Below is a small trained network, with its code and all its weights. Each question gives an input and a target symbol and asks what happens when units are switched off, that is, made to give their printed mean instead of their output.

import numpy as np


def w(rows, s, z=0):
    codes = np.array(rows[::2]) - 128.0
    scale = np.full(codes.shape[1], s)
    scale[-1] = z or s
    return codes * scale


def norm(h):
    return h / np.sqrt((h * h).mean(-1, keepdims=True) + 1e-5)


def f(y):
    return y / 2 * (1 + np.tanh(0.7978845608 * (y + 0.044715 * y**3)))


def softmax(a):
    e = np.exp(a - a.max(-1, keepdims=True))
    return e / e.sum(-1, keepdims=True)


def log_softmax(a):
    a = a - a.max(-1, keepdims=True)
    return a - np.log(np.exp(a).sum(-1, keepdims=True))


def net(x, mask):
    ids = ['αβδεηψω'.index(c) for c in x.split()]
    T = len(ids)
    res = E[ids] + P[:T]
    r = norm(res)
    for j in range(3):
        rows = slice(3 * j, 3 * j + 3)
        q, k, v = (r @ M[0][rows].T for M in (Q, K, V))
        z = softmax(np.where(np.tri(T) > 0, q @ k.T / 3**0.5, -1e9)) @ v
        o = O[0][rows]
        res = res + np.where(mask[j], z, o[:, -1]) @ o[:, :-1]
    y = f(norm(res) @ A[0][:, :-1].T + A[0][:, -1])
    res = res + np.where(mask[3:7], y, B[0][:, -1]) @ B[0][:, :-1]
    return log_softmax(norm(res)[-1] @ U[:, :-1].T + U[:, -1])


Q, K, V, O, A, B = {}, {}, {}, {}, {}, {}
E = w([
[18,113,129,99,187],'α',
[14,62,62,110,154],'β',
[114,179,54,33,192],'δ',
[38,169,2,128,112],'ε',
[41,92,124,237,35],'η',
[194,185,125,152,58],'ψ',
[172,72,252,88,133],'ω',
],0.00071)
P = w([
[164,135,128,168,167],'0',
[3,189,119,118,167],'1',
[211,15,75,146,128],'2',
[30,217,167,124,134],'3',
[196,37,88,121,110],'4',
[40,216,167,102,108],'5',
[187,48,92,101,93],'6',
[61,200,173,85,78],'7',
[160,63,104,80,73],'8',
[85,201,179,68,56],'9',
[202,44,81,104,96],'10',
],0.0016)
Q[0] = w([
[103,190,152,154,158],'h0',
[130,93,36,104,108],'h0',
[109,191,140,150,163],'h0',
[171,2,5,125,137],'h1',
[170,112,166,163,180],'h1',
[219,6,66,149,160],'h1',
[19,223,206,73,57],'h2',
[98,179,177,109,146],'h2',
[74,191,170,106,102],'h2',
],0.0094)
K[0] = w([
[80,124,112,65,78],'h0',
[149,171,132,193,196],'h0',
[73,131,121,67,70],'h0',
[150,126,125,209,230],'h1',
[82,87,116,109,204],'h1',
[125,110,129,175,246],'h1',
[121,107,160,2,57],'h2',
[121,129,228,38,44],'h2',
[126,113,157,45,88],'h2',
],0.0064)
V[0] = w([
[43,125,122,126,136],'h0',
[108,60,41,99,84],'h0',
[175,24,164,96,100],'h0',
[150,176,60,188,54],'h1',
[187,166,206,64,136],'h1',
[93,75,252,183,63],'h1',
[150,118,202,139,149],'h2',
[116,131,75,78,94],'h2',
[140,96,231,80,147],'h2',
],0.0038)
O[0] = w([
[138,85,120,47,82,207],'h0',
[112,203,109,66,57,53],'h0',
[46,198,137,143,174,3],'h0',
[214,123,217,50,113,70],'h1',
[68,6,170,179,122,69],'h1',
[146,85,52,50,252,99],'h1',
[139,108,101,113,68,139],'h2',
[145,127,128,177,189,66],'h2',
[219,107,29,176,70,108],'h2',
],0.0037,0.0014)
A[0] = w([
[173,92,187,185,123,82],'n0',
[198,176,108,99,255,129],'n1',
[88,201,146,116,73,94],'n2',
[188,47,43,126,59,2],'n3',
],0.0062,0.0056)
B[0] = w([
[4,192,8,9,224,115],'n0',
[180,41,91,138,167,116],'n1',
[145,96,44,147,182,185],'n2',
[119,69,1,14,16,251],'n3',
],0.0046,0.0014)
U = w([
[123,79,76,83,39,191],'α',
[206,211,83,178,133,107],'β',
[33,168,153,181,94,28],'δ',
[155,148,255,118,89,207],'ε',
[234,72,128,83,198,9],'η',
[61,166,102,65,208,69],'ψ',
[115,49,120,231,170,231],'ω',
],0.0097,0.0016)

Each question gives the input, a string of symbols that net reads in full, and the target symbol t.
The units are the heads (3 rows each of Q, K, V and O) and the neurons (one row each of A and B). Each row of codes is followed by its name. A weight is (code - 128) times the scale printed after its matrix; where a second scale follows, it is the last column's (O, A, B and U).
mask holds one flag per unit, heads first, then neurons. A switched-off unit (its flag False) gives its mean, the last column of its rows in O or B, instead of its output. The means were averaged over made-up inputs and are rounded, as every weight is.
A unit's drop is (log p(t) with every unit on - log p(t) with that unit switched off) / (log p(t) with every unit on - log p(t) with every unit switched off).
unit that matters most: the unit with the biggest drop
top k neurons: the k neurons with the biggest drops, biggest first
heads that matter: for each layer, one digit per head in row order, 1 if its drop is at least 0.15 and else 0, layers parted by /
input ψ ω ω ω ψ α ψ β, target ε: heads that matter	010
input β α α ω ε δ α ψ η β, target ε: top 3 neurons	[n3, n0, n2]
input β δ ψ, target β: top 2 neurons	[n2, n3]
input β α α ω ω β α ψ ω η α, target β: heads that matter	010
input ε η ψ ψ α β ω ω η, target ε: heads that matter	001
input η ω η η ψ ψ β, target η: top 2 neurons	[n1, n3]
input δ α ω α η α ψ β ω ψ β, target δ: top 2 neurons	[n0, n3]
input ω α α α ω ε ψ α, target ε: top 3 neurons	[n3, n0, n1]
input β α ψ ε α ω α β η, target β: unit that matters most	h1
input ε α ε, target ε: heads that matter	001
input η ω ε α ω ε ψ α ε η ω, target η: heads that matter	010
input ε α η α β ε ψ α η, target ε: heads that matter	001
input η β ω ω ε ψ ψ α β β, target ψ: heads that matter	111
input δ ε ω β ω α ω β α α ε, target δ: unit that matters most	h1
input ε ε ε α α ψ α β β η, target η: heads that matter	011
input β α η ψ ψ ε ω ω α ω δ, target β: top 2 neurons	[n3, n2]
input δ ω ω α β β δ α, target ω: top 2 neurons	[n2, n3]
input ω ψ ω α ω ω α α β, target ω: heads that matter	100
input ω β ω α ψ ω α δ ψ, target ω: heads that matter	110
input δ ψ ω ω α α δ, target δ: unit that matters most	h1
input α ω α α α β, target ψ: heads that matter	110
input ω η β ω α ψ β δ, target ε: heads that matter	010
input α ψ ω δ ε α ψ ε, target ε: top 3 neurons	[n3, n0, n1]
input ψ δ α ε, target β: top 3 neurons	[n2, n3, n0]
